In the rows, zero is written as 128.
Each row of numbers belongs to one of the nodes below and depends on some of the facts about them. Some rows are named. Which node is each other row?

Some rows with their names:
[128 137 130 136 129 132 127 128 128 125 141 124 129 125 120 127 153 126
 120 126 125 130 129 130 127 128 132 126 124 116 128 120 128 128 133 126
 128 127 130 121 128 127 141 124 125 129 132 129 125]: pigan
[130 124 130 128 124 128 128 125 129 129 132 129 136 118 119 129 140 133
 124 123 132 128 129 128 125 128 129 131 126 122 131 131 123 130 130 125
 130 128 122 125 134 121 127 127 136 129 127 127 126]: noplunok
[127 128 124 127 132 128 138 124 130 128 124 135 131 126 132 130 110 137
 135 135 132 130 129 126 128 128 129 130 128 134 132 126 125 130 129 129
 132 132 128 128 134 130 123 133 130 135 126 129 127]: tuflam
[125 129 125 133 133 128 128 128 133 125 133 128 125 131 125 130 122 128
 131 134 128 131 129 128 129 126 129 123 128 124 133 115 132 125 129 134
 128 128 134 132 127 135 129 133 125 131 128 130 123]: tagrur
[126 127 129 136 131 129 126 130 132 124 134 122 131 125 144 129 145 122
 124 130 129 125 132 132 129 125 130 127 124 119 128 117 131 126 120 134
 128 128 127 127 128 133 130 126 126 122 126 130 122]: stisem
[120 118 126 126 135 130 138 131 130 130 117 126 136 126 158 130 124 125
 129 129 127 125 130 125 130 126 130 137 129 130 126 130 126 133 118 127
 132 125 123 129 129 127 119 126 132 130 124 126 130]: brogre
[133 137 134 133 120 125 137 122 127 128 134 130 124 127 118 126 138 133
 126 128 132 127 131 127 129 129 126 128 130 122 125 130 130 124 129 131
 127 132 132 124 128 130 132 128 130 123 126 131 125]: plogrur
[130 129 133 130 120 127 133 129 130 131 134 127 119 135 141 122 127 122
 124 125 125 127 128 121 130 130 127 131 135 123 118 130 131 129 123 128
 125 125 134 129 117 128 126 119 127 121 124 128 136]: foplum
[125 124 126 127 128 128 131 130 132 130 140 126 122 134 153 126 124 116
 125 128 124 128 127 117 130 129 127 132 134 125 124 123 132 131 123 124
 130 123 131 130 120 133 122 120 126 126 125 128 136]: droski
[132 137 132 133 126 126 124 127 126 125 128 127 118 135 103 124 136 128
 133 126 128 126 130 134 129 129 127 120 127 125 129 129 133 122 132 134
 122 130 137 132 125 129 137 133 125 124 131 130 123]: kluvon
[131 128 132 136 124 129 122 127 126 129 129 125 132 131 141 128 139 132
 120 127 127 120 133 136 129 127 129 130 123 117 132 138 126 127 120 135
 125 130 134 132 132 131 132 131 127 120 126 132 120]: plubri
[130 129 131 129 123 126 140 122 132 129 132 133 126 126 120 128 121 137
 129 129 134 131 129 122 127 128 126 128 132 124 129 125 129 127 130 128
 130 131 129 127 132 129 123 129 131 129 124 129 127]: regun
[126 128 127 123 128 126 133 128 129 133 137 128 123 133 150 128 125 119
 124 128 126 129 127 118 132 129 126 132 136 129 123 129 130 130 127 123
 130 124 130 131 121 131 119 124 124 122 125 128 136]: fluka
[131 131 132 132 126 127 133 123 125 131 130 129 132 123 142 129 136 136
 123 131 131 121 132 128 131 128 128 134 128 122 127 134 126 129 124 131
 129 133 127 123 134 130 129 129 129 119 124 131 124]: mogrir
[127 125 127 124 123 128 124 131 129 131 130 128 123 137 131 124 118 120
 126 123 124 129 127 124 128 131 126 127 133 128 126 132 129 131 129 125
 128 120 133 134 121 129 121 124 126 130 128 126 137]: mise
[133 127 134 131 117 124 125 124 125 131 131 126 132 123 130 129 143 134
 124 123 134 121 133 129 127 127 126 131 128 118 128 140 126 125 122 131
 126 131 127 129 131 126 125 130 133 116 124 131 122]: braska
[126 118 125 123 128 129 124 132 131 131 130 129 128 137 136 127 117 120
 129 123 122 130 126 121 127 130 127 128 132 128 129 132 126 132 130 122
 129 119 131 136 124 126 117 124 127 134 128 125 135]: fesik
[128 128 122 129 129 130 119 128 130 126 131 130 131 131 113 129 119 130
 131 127 126 132 128 132 126 127 128 125 127 124 137 126 127 126 134 127
 128 125 132 134 131 128 127 133 124 133 132 128 125]: plegror
[132 135 135 134 120 124 141 121 129 127 130 133 118 125 107 125 133 137
 136 131 134 129 130 125 129 130 126 127 132 128 124 126 132 124 129 133
 126 134 135 124 126 129 131 130 130 125 123 130 128]: fivok
[120 119 122 126 136 130 129 134 129 128 115 126 132 130 143 129 122 120
 134 128 124 126 127 128 128 126 131 132 126 135 129 129 128 133 124 128
 129 124 129 131 126 127 126 132 129 136 128 125 127]: fliskas

Facts:
vede {δ=pudrer,dobal, κ=skipes, ρ=991}
fluka {δ=meki,kikla, κ=zotru, ρ=58}
trudrum {δ=plogrur, κ=kleklu,stapagren, ρ=405}
brutro {δ=truklo,kleklu, κ=gemi,tagrur, ρ=956}
pluku {δ=plogrur,breklor, κ=mapa,granam, ρ=991}
plastan {δ=tibras,plogrur, ρ=956}
brebrugrar {δ=maskete, ρ=69}
druskikas {δ=plogrur, ρ=956}
gibin {δ=dobal, κ=fliskim,graziral, ρ=69}
plubri {κ=vosil,kleklu, ρ=576}
gemi {κ=zotru,brogre, ρ=58}
modu {δ=plogrur, ρ=956}
bribor {δ=flemim, κ=trudrum, ρ=956}
bodron {κ=digutos,bukluzok,gruler, ρ=69}
tuflam {δ=stagran,venol, κ=tagrur, ρ=576}
plava {δ=kluvon,braklok, ρ=58}
truklo {δ=pudrer, κ=brilis, ρ=956}
bosi {δ=sisilim, κ=drigra, ρ=956}
vodrin {δ=vede, κ=vaskomas, ρ=58}
tagrur {ρ=956}
studuzuk {κ=tuflar, ρ=991}
grelo {κ=stisem, ρ=956}
stikar {δ=demom,turis,plogrur, ρ=956}
meki {δ=plogrur, κ=ginul,ruflos,lotroto, ρ=956}
paplu {δ=braklok, ρ=956}
mise {δ=maskete, ρ=58}
klubukar {δ=traflasu,mise,sisilim,turis, κ=plusos, ρ=69}
dobal {δ=trorokla,plogrur, κ=graziral,gruler, ρ=69}
brogre {δ=plitre,plogrur, κ=fesidro,stisem, ρ=405}
grafil {δ=pudrer,grapu,gogrir,droski, κ=plenerom, ρ=405}
sisilim {δ=tidros,klagra,plogrur, ρ=58}
ragri {δ=maskete, κ=nistir,fliskas,dobal,brekolen, ρ=58}
savar {δ=trorokla, ρ=405}
trorokla {δ=plogrur, κ=klovu, ρ=991}
mogrir {δ=bretrol,tubo, κ=bretrol,drigra, ρ=576}
plimo {δ=klubukar,bosal,mogrir, ρ=956}
skipes {δ=plogrur, κ=loflim, ρ=991}
rodrul {δ=demom,plogrur, κ=rimu,nisem, ρ=956}
flipler {δ=turis, κ=trudrum,kleklu, ρ=405}
stagran {δ=trorokla,plogrur, ρ=991}
meda {δ=paplu, κ=pudrer, ρ=956}
digutos {δ=mise, κ=skozi, ρ=956}
plaflo {δ=fluka, κ=denuk, ρ=576}
vazedrur {δ=grobre, κ=gomeren, ρ=576}
stedrol {κ=klidrilar,vuflogen,paplu, ρ=956}
takle {δ=braklok, κ=vidis, ρ=69}
pudrer {δ=plogrur, κ=grelo,bribor, ρ=405}
goral {δ=bosal,dobal, κ=datatu, ρ=956}
pupak {δ=plogrur, κ=digutos, ρ=69}
ruflos {ρ=956}
madron {δ=brutastis,stuli,ruflos, κ=pigan, ρ=956}
ziplan {κ=nikleklen,granam,brekolen, ρ=991}
pledam {δ=sodam,flemim,kleklu, ρ=69}
grobre {δ=kala,kikla, κ=grapu, ρ=991}
fliskim {δ=plogrur, ρ=991}
steri {δ=breklor, κ=druvik, ρ=405}
bedrel {δ=rimu,nisem,ziplan, ρ=576}
gruler {κ=droski,pluku, ρ=58}
bretrol {δ=plogrur,maskete, κ=vosil,stapagren, ρ=69}
timistun {δ=turis,skozi, κ=grapu,vatrek, ρ=405}
graziral {ρ=69}
klipovas {δ=pupak, ρ=991}
vaskomas {δ=tibras,ruflos, ρ=69}
gamin {κ=stisem,samol, ρ=956}
drigris {δ=plogrur, κ=plumuzim,kenove, ρ=956}
greflik {κ=plaflo,vidis,flagrik,graziral, ρ=956}
nistir {ρ=576}
stapagren {δ=stisel, κ=plubri, ρ=956}
plusos {κ=brilis,plenerom, ρ=956}
kikik {κ=digutos,vuflogen, ρ=991}
noplunok {δ=grapu, κ=plokom,dapa, ρ=991}
braklok {δ=demom,plogrur, κ=gritro,granam, ρ=405}
plegror {δ=lagrirol, ρ=956}
drigra {δ=regun,fliskim, κ=trudrum, ρ=58}
regun {δ=pudrer, κ=rimu,braklok, ρ=956}
gomeren {δ=sodam,plogrur, ρ=991}
sabes {κ=razimel, ρ=576}
drita {δ=razimel, ρ=58}
grapu {δ=plogrur, κ=gruler, ρ=991}
klagra {δ=pudrer,plogrur,maskete,dobal, κ=steri,rodrul, ρ=956}
pleza {κ=sadro,goral,loflim, ρ=58}
fluskan {δ=studuzuk, κ=kluvon, ρ=405}
loflim {δ=studuzuk, κ=grodistu,drigra,vodrin, ρ=991}
mapa {δ=tidros,gomeren, κ=stisem, ρ=991}
boplol {κ=pigan, ρ=956}
vokores {δ=druvik, κ=duda, ρ=956}
kuzar {δ=maskete, κ=zunonu,sabes, ρ=58}
plokom {ρ=58}
gevus {δ=dobal, κ=stagran,plubri,kleklu, ρ=956}
bukluzok {δ=truklo,takle,dobal, ρ=576}
lagraflun {κ=tokan,breklor,vatrek,fliskim, ρ=991}
nostisuk {δ=pudrer, κ=stisem,vaskomas,trudrum, ρ=576}
skastul {δ=plogrur, κ=rodrul, ρ=991}
dapa {δ=graziral, κ=samol, ρ=991}
druvik {δ=meki,fivok, κ=grodistu,bukluzok, ρ=69}
bukim {δ=drigris,meki,maskete, ρ=405}
nikleklen {δ=goral, ρ=405}
gogrir {δ=demom, κ=grivi,klubukar,klevem, ρ=576}
lusti {ρ=69}
kleklu {δ=tibras, κ=stagran, ρ=991}
klidrilar {ρ=956}
kikla {δ=pudrer, κ=vuflogen,flemim, ρ=58}
deda {δ=zunonu, κ=kenove, ρ=991}
flaron {δ=grafil, κ=vodrin, ρ=58}
vuska {δ=gogrir,brebrugrar, ρ=58}
duvik {δ=trudrum,nebir, κ=braklok,plenerom, ρ=576}
droski {δ=trudrum,maskete,kleklu,foplum, κ=grelo, ρ=58}
vatrek {δ=bukluzok, κ=studuzuk,takle, ρ=58}
zesum {δ=maskete,flemim, κ=plaflo,kala,savar, ρ=991}
vabor {δ=fluka, κ=demom,stisel,drita,gruler, ρ=576}
dregrotro {δ=kuzar, κ=bribor,zotru,skeskagal, ρ=956}
fivok {κ=kala,grafil, ρ=956}
lotroto {ρ=576}
mopen {δ=pudrer, κ=gogrir, ρ=956}
tibras {ρ=405}
maskete {δ=plogrur, ρ=58}
tidros {δ=gemi,plogrur, ρ=956}
vidis {κ=pigan, ρ=576}
bosal {δ=mise,plogrur, ρ=69}
fliskas {δ=kikla,rudeplek, ρ=405}
tufli {κ=vidis, ρ=956}
kluvon {ρ=956}
vosil {δ=tokan,kleklu, ρ=405}
klevem {δ=grivi, ρ=69}
kenove {δ=maskete, κ=vuska, ρ=991}
samol {κ=vosil, ρ=576}
draple {κ=vatrek, ρ=956}
datatu {κ=gevus,plubri, ρ=405}
grodistu {ρ=991}
lagrirol {δ=vuflogen,lusti, ρ=956}
plumuzim {δ=plogrur, κ=druskikas,sadro, ρ=69}
zotru {κ=bosi,bukluzok, ρ=576}
skozi {ρ=405}
kluno {δ=plogrur,lusti, κ=dregrotro, ρ=405}
plenerom {ρ=576}
tokan {κ=vodrin,gamin, ρ=991}
stasti {κ=flaron, ρ=58}
stisem {δ=studuzuk,braklok,flemim,dobal, κ=drigra, ρ=991}
plitre {δ=plogrur,flemim, κ=mapa,nostisuk, ρ=69}
fesik {δ=pudrer,bukim,venol, ρ=58}
rudeplek {δ=brutro, ρ=58}
ripam {κ=druskikas, ρ=956}
fesidro {κ=bretrol, ρ=405}
sodam {κ=skozi, ρ=69}
brutastis {δ=traflasu, ρ=405}
skeskagal {κ=bodron, ρ=956}
rimu {δ=stisem,truklo,maskete, ρ=956}
denuk {δ=pudrer,dobal, κ=nebir, ρ=69}
venol {δ=traflasu,ziplan, ρ=576}
duda {δ=maskete,flemim, κ=nikleklen, ρ=69}
foplum {κ=dapa,pluku, ρ=58}
kitro {κ=kluvon,plegror, ρ=956}
granam {κ=tagrur, ρ=956}
stisel {δ=gutros, κ=kuzar, ρ=405}
grivi {δ=trorokla,maskete, ρ=405}
braska {κ=gevus,vosil, ρ=991}
flemim {δ=pudrer,maskete, κ=zotru,kala,takle, ρ=991}
flagrik {ρ=956}
kezodis {κ=modu,flagrik, ρ=58}
breklor {κ=dapa,flagrik, ρ=69}
tubo {δ=studuzuk, ρ=576}
gritro {κ=stisem, ρ=991}
nisem {δ=vatrek, κ=gritro,stasti,goral, ρ=69}
zunonu {κ=drita, ρ=58}
brekolen {δ=stisem,drita,brurem, κ=trudrum, ρ=956}
lonaskim {δ=tubo,trorokla,demom,tibras, κ=gutros, ρ=956}
traflasu {δ=plogrur, κ=plusos, ρ=576}
kala {κ=mapa, ρ=69}
demom {δ=plogrur,maskete, κ=skeskagal, ρ=58}
tuflar {ρ=991}
sadro {ρ=405}
pigan {κ=vodrin, ρ=956}
gutros {κ=stasti, ρ=991}
brilis {δ=studuzuk,meki,klagra, ρ=991}
turis {δ=dobal, ρ=576}
razimel {δ=tidros,truklo,stagran, κ=tokan, ρ=576}
brurem {δ=plogrur, κ=gevus,datatu, ρ=956}
plogrur {κ=foplum, ρ=956}
ginul {δ=truklo,plogrur, κ=plokom,vatrek,rudeplek,madron, ρ=956}
vuflogen {δ=trorokla,turis, κ=deda, ρ=576}
skanim {δ=plogrur, κ=pudrer,skipes,pluku, ρ=956}
stuli {δ=gibin, ρ=991}
klovu {κ=razimel, ρ=991}
bemuk {κ=tokan, ρ=991}
nebir {δ=grapu,kuzar,tibras,plogrur,plava, ρ=956}

Rows to name:
No name comes twice in this set of rows, the named rows included.
[124 114 126 133 133 131 119 138 128 129 116 120 136 135 153 129 130 119
 125 125 121 120 130 136 129 124 132 133 122 124 128 133 127 132 118 133
 126 123 134 137 126 129 128 128 128 130 128 127 123] -> vosil
[125 113 126 129 131 132 121 134 137 130 144 121 131 135 169 130 129 113
 118 126 119 128 127 123 129 127 129 132 130 118 127 124 128 133 120 125
 131 119 131 137 124 134 119 121 122 129 125 128 133] -> drigra
[127 131 127 129 132 131 129 131 127 126 130 124 127 126 122 126 146 120
 126 127 126 130 129 128 127 129 130 125 125 129 125 126 127 131 128 125
 126 126 127 123 125 125 135 123 126 127 131 126 132] -> takle
[126 127 127 132 132 131 134 124 129 129 134 128 137 122 147 131 139 132
 119 134 129 125 131 126 128 127 131 134 125 121 131 124 123 133 126 127
 133 128 125 121 135 131 129 129 130 128 125 129 128] -> nostisuk
[127 127 124 122 130 127 118 128 125 127 124 128 129 127 111 132 124 128
 131 126 132 127 129 131 126 128 126 122 125 129 137 133 127 126 134 127
 127 128 127 132 132 125 125 134 125 128 132 127 122] -> kenove
[130 130 132 135 125 128 133 124 129 129 141 126 131 126 135 127 141 131
 118 129 129 126 132 129 129 127 128 130 128 114 127 126 128 127 126 130
 128 129 129 125 130 129 130 127 129 124 124 131 124] -> gamin
[128 122 125 128 131 128 142 123 133 127 121 136 133 125 120 129 106 143
 139 134 133 131 129 127 126 129 129 132 128 135 133 125 124 132 128 130
 132 131 127 129 134 128 119 130 135 138 124 128 128] -> duvik
[126 125 129 129 126 131 129 132 130 129 139 124 126 135 146 124 135 118
 122 125 120 130 128 123 128 129 129 129 131 123 123 125 128 132 127 124
 127 120 136 130 119 129 127 119 122 128 128 127 136] -> stasti
[130 126 130 123 119 126 130 126 127 134 136 127 123 133 148 125 132 122
 119 122 125 126 130 117 130 130 125 133 134 124 122 136 127 131 126 121
 128 123 131 129 122 127 120 121 126 120 124 127 137] -> pleza
[126 118 127 121 123 128 132 126 134 133 136 131 127 130 145 128 117 126
 124 126 127 130 126 114 129 131 126 135 135 128 126 130 124 133 126 120
 133 122 125 129 126 127 113 120 130 130 124 126 139] -> ragri

Now the same nodes, written a new way:
Some rows with their names:
[ 98 118 115 133 114 111 145 111 127 115 126 125 111 142 111 125 106 108
 162 122 135 101 162 120 112 110 116]: razimel
[ 88 148  97 129 120 120 129 121 119 144 132 141  95 149 150 125 130 155
 132 125 147 147 164 122 130 106 154]: bukim
[ 71 129 108 104 152 124 141 144 114 118 148 121 170 135 113 156 118 122
 123 150 117  84 130 145 112 154 119]: draple
[133 113 121 106 111 135  97 118 165 143 138 124 131 138 125 126 115 124
  99 131 107  99 154 142 126 104 178]: turis
[105 132 134 139 111 117 157 117 123 151 125 128 126 157 110 141 116 106
 148 126 144 100 140 134 112 121 124]: vodrin
[ 76 127 111 133 122 151 111 137 113 157 122 177  89 162 110 116 164 112
 110 123 148 124 136 136 126 105 154]: klubukar
[ 94 120 103  99 152 115  98 162 127 118 157 119  96 115 109 136 104 128
 103 161 112  89 132 161 114 141 134]: zunonu
[112 134 117 120 106 131  97 117 170 176 155 122 112 113 177 107 118 126
 146 211 133 148 201 132 119 109 125]: pudrer
[136 119 115 134 116 110  93 123 153 129 116 160 103 145 145 116 110 151
 121 129 175 160 205 130 127 115 126]: trudrum
[ 78 132 118 112 133 123  98 118 117 117 133 118 162 118  99 120 117 139
 134 137 109  99 142 171 136 158 134]: pleza
[ 77 125 109 152 121 118 155 103 113 103 131 165  95 155 111 120 101 173
 134 125 214 226 170 111 121 129 124]: vosil
[169 120 133  94 101 137  74 163 166 159 182 126 162 113 220 116 121 112
 101 241 103  90 150 118 118 105 129]: plogrur
[ 90 125 102 105 112 131 104 107 124 119 160 176  97 120 143 114 169 120
 103 143 109  99 129 113 122 111 156]: gogrir
[ 82 115 117 110 138 112  96 119 120 114 145 132 118 114 136 137 108 129
 133 208 155 107 138 133 112 122 113]: tokan
[ 89 129 118 118 134 115 184 133 120 123 121 142 130 192 105 176 118 114
 154 126 139  99 135 115 124 113 123]: madron
[ 89 122 107 116 131 113 162 128 133 115 156 115 130 160 119 141 105 121
 103 130 120 109 134 130 113 146 132]: plokom
[101 132 125 119 110 124 110 116 116 154 122 185  91 148 112 139 133 124
 150 121 119 102 137 110 129 112 129]: rodrul
[ 90 125 116 106 167 123 191 105 117 115 145 124 110 118  99 152 107 180
 102 124 109 117 135 141 142 124 168]: deda
[105 129 111 112 117 123  92 108 118 125 125 180 128 121 106 131 108 141
 177 129 158  98 150 147 127 107 123]: mogrir
[ 77 121 112 162 129 122 110 133 140 136 120 128 103 166 126 126 119 112
 102 162 162 107 142 158 118  99 126]: takle

Rows to name:
No name comes twice in this set of rows, the named rows included.
[ 98 136 103 109 121 111  88 128 149 125 192 124 112 116 206 133 103 182
 102 195 132 157 168 115 130 105 139] -> tibras
[ 90 136 111 105 108 123  97 129 114 153 195 120  99 115 143 114 170 113
 104 176 100  95 143 108 120 128 127] -> truklo
[ 82 147 105 106 117 118 153 150 124 122 115 118 124 170 103 151 145 117
 174 129 142  94 141 202 147 103 149] -> timistun
[ 87 130 120 107 110 129  87 120 124 149 133 123 187 131 167 146 148 112
 125 160 108 100 142 109 121 125 129] -> meki
[ 80 130 106 109 142 150  97 127 108 201 122 125  93 121 110 139 120 166
 106 148 115 117 153 154 134 104 163] -> pupak
[124 140 107 121 112 119  80 151 146 126 147 143  91 129 156 121 116 115
 128 137 157 129 181 154 142 104 130] -> braklok
[ 78 132 112 104 126 152  95 120 115 186 125 147 154 123 117 170 128 142
 104 134 107  97 137 106 134 117 133] -> drigris
[ 80 109 104 106 163 130  89 124 116 142 126 122  90 115 147 132 111 188
 106 204 117 140 140 138 127 106 164] -> sodam
[ 81 114 106  94 175 134 131 138 104 115 138 128 111 124 111 161 113 160
 104 162 108 103 139 158 150 119 159] -> kikik
[ 74 128 112 109 132 114 150 147 152 109 157 110 116 124 115 133 118 146
 134 123 155 147 137 186 131 116 164] -> stisel
[ 85 158 108 138 104 123 173 115 118 137 133 125  91 114 120 124 114 134
 174 131 159 178 175 111 117 105 134] -> fliskas
[ 76 125 107 103 159 122  96 170 119 114 122 114  90 119 105 123 103 152
 127 163 141 125 128 218 115 115 177] -> bodron
[ 77 118 111 167 144 110 135 108 120 116 129 157  99 161 109 121 100 143
 132 137 208 162 133 150 105 108 134] -> vaskomas
[ 87 147 107 106 115 120 137 113 115 110 138 125 126 141 125 126 137 158
 127 125 143 142 141 129 141 107 183] -> fluskan

Now the same nodes, written a new way:
Some nodes and their rows:
[117 145 118 109 121 113 140 127 180 122 133 152 120 125 103  88 154  53
 151 147 128 122 136 110 116 128 108 123]: skanim
[139 121 135 130 134 149 131 118 109 134 123 132 132 144 138 134 123 126
 122 147 139 123 131 137 131 125 128 141]: bedrel
[121 110 122 126 139 134 116 155 116 136 141 125 124 122 142 123  83 145
 135 114 121 120 107 135 118 154 153 126]: gutros
[121 138 119 114 125 128 129 116 139 136 133 144 117 131  96  92 151  66
 137 142 137 112 142 134 124 120 101 125]: tidros
[138 128 146 131 122 142 136 109 137 121 130 131 124 131 125 132 131 137
 121 134 123 139 114 122 135 118 138 133]: duvik
[144 125 127 131 124 129 127 119 131 141 126 125 134 114 145 151 124 121
 137 116 134 138 129 122 137 122 136 143]: plava
[105 130 109 107 134 114 116 138 153 119 138 138 112 117  82  77 145  94
 136 152 106 115 122 127 106 146 109  97]: plogrur
[126 130 126 129 123 117 121 130 134 140 143 120 144 121 136 155 132 126
 132 110 136 148 130 130 152 125 128 125]: dregrotro
[118 114 108 126 138 127 120 160 105 132 137 116 111 105 129 115  96 156
 132 108 126 130 120 139 112 137 135 121]: sadro
[115 114 107 124 141 141 110 145 109 119 155 113 118 111 124 118 112 149
 136 134 111 131 115 135 132 144 137 116]: boplol
[142 125 126 134 123 132 129 125 114 143 119 120 134 123 135 144 132 130
 127 123 138 132 135 125 129 123 124 139]: drita
[127 130 124 135 123 138 131 109 129 112 136 114 124 117 135 137 150 134
 128 144 118 145 125 110 149 131 127 132]: vokores
[123 132 145 135 123 132 137 118 124 122 125 120 143 156 140 133 143 154
 107 135 130 124 138 137 132 119 132 121]: pledam
[135 112 122 118 136 126 105 137 123 132 135 106 121 108 121 126 117 167
 123 125  97 135 108 131 127 151 133 109]: pleza
[117 144 136 107 111  97 140 133 184 154  91 159 125 136  98  93 139  67
 114 107 136 101 145 124  92 128 105 116]: fliskim
[125 156 162 155 132 109 132 124 141  95 128 156 166 148  90 118  98 141
 162  91 168 173 105 162 155  75 123 111]: grivi
[141 124 150 132 121 140 135 105 126 140 121 124 139 136 151 162 140 128
 110 120 140 122 131 123 148 134 130 144]: stisem
[123 139 149 109 105 120 149 108 166 156 111 142 126 150 129 118 145  73
 119 123 140  98 147 105 119 121 127 134]: dobal
[120 135 121 117 118 118 130 127 136 143 124 134 137 128 110 124 142  92
 126 112 144 123 145 139 125 122 106 126]: nebir
[183 160  95 129 128 103 151 113  96 113 172 178 149 134 137 157 132 131
 155  86 106 116 182 114 139 132 120 167]: plegror

Rows to name:
No name comes twice in this set of rows, the named rows included.
[130 149 134 130 117 125 137  99 154 120 131 140 141 141 119 146 179  91
 132 155 142 137 137 119 154 114 107 132] -> klagra
[107 150 127 109 116 109 148 133 174 137 106 153 132 150 110  81 144  66
 133 136 143  93 150 115  89 113 117 116] -> plumuzim
[138 142 147 107  98 117 142  92 163 146  98 142 119 122 100 113 175  60
 112 126 123 110 151 106 118 130  96 127] -> pudrer
[157 120 158 134 106 175 151  72 109 136 119 117 114 127 158 156 162 119
  92 148 121 124 143 102 149 131 131 168] -> vede
[169 146  84 123 136 100 133 137  91 108 189 168 146 123 124 141 104 164
 156  78  84 116 167 134 124 152 133 148] -> kluvon
[175 147  91 119 144 104 131 125  98  95 197 164 150 123 120 132 120 164
 152 103  70 120 154 119 133 160 126 142] -> kitro
[122 146 160 113 111 119 143 101 186 127 115 161 112 136  74  64 134  64
 135 127 119 124 120 112 105  96 114 114] -> traflasu

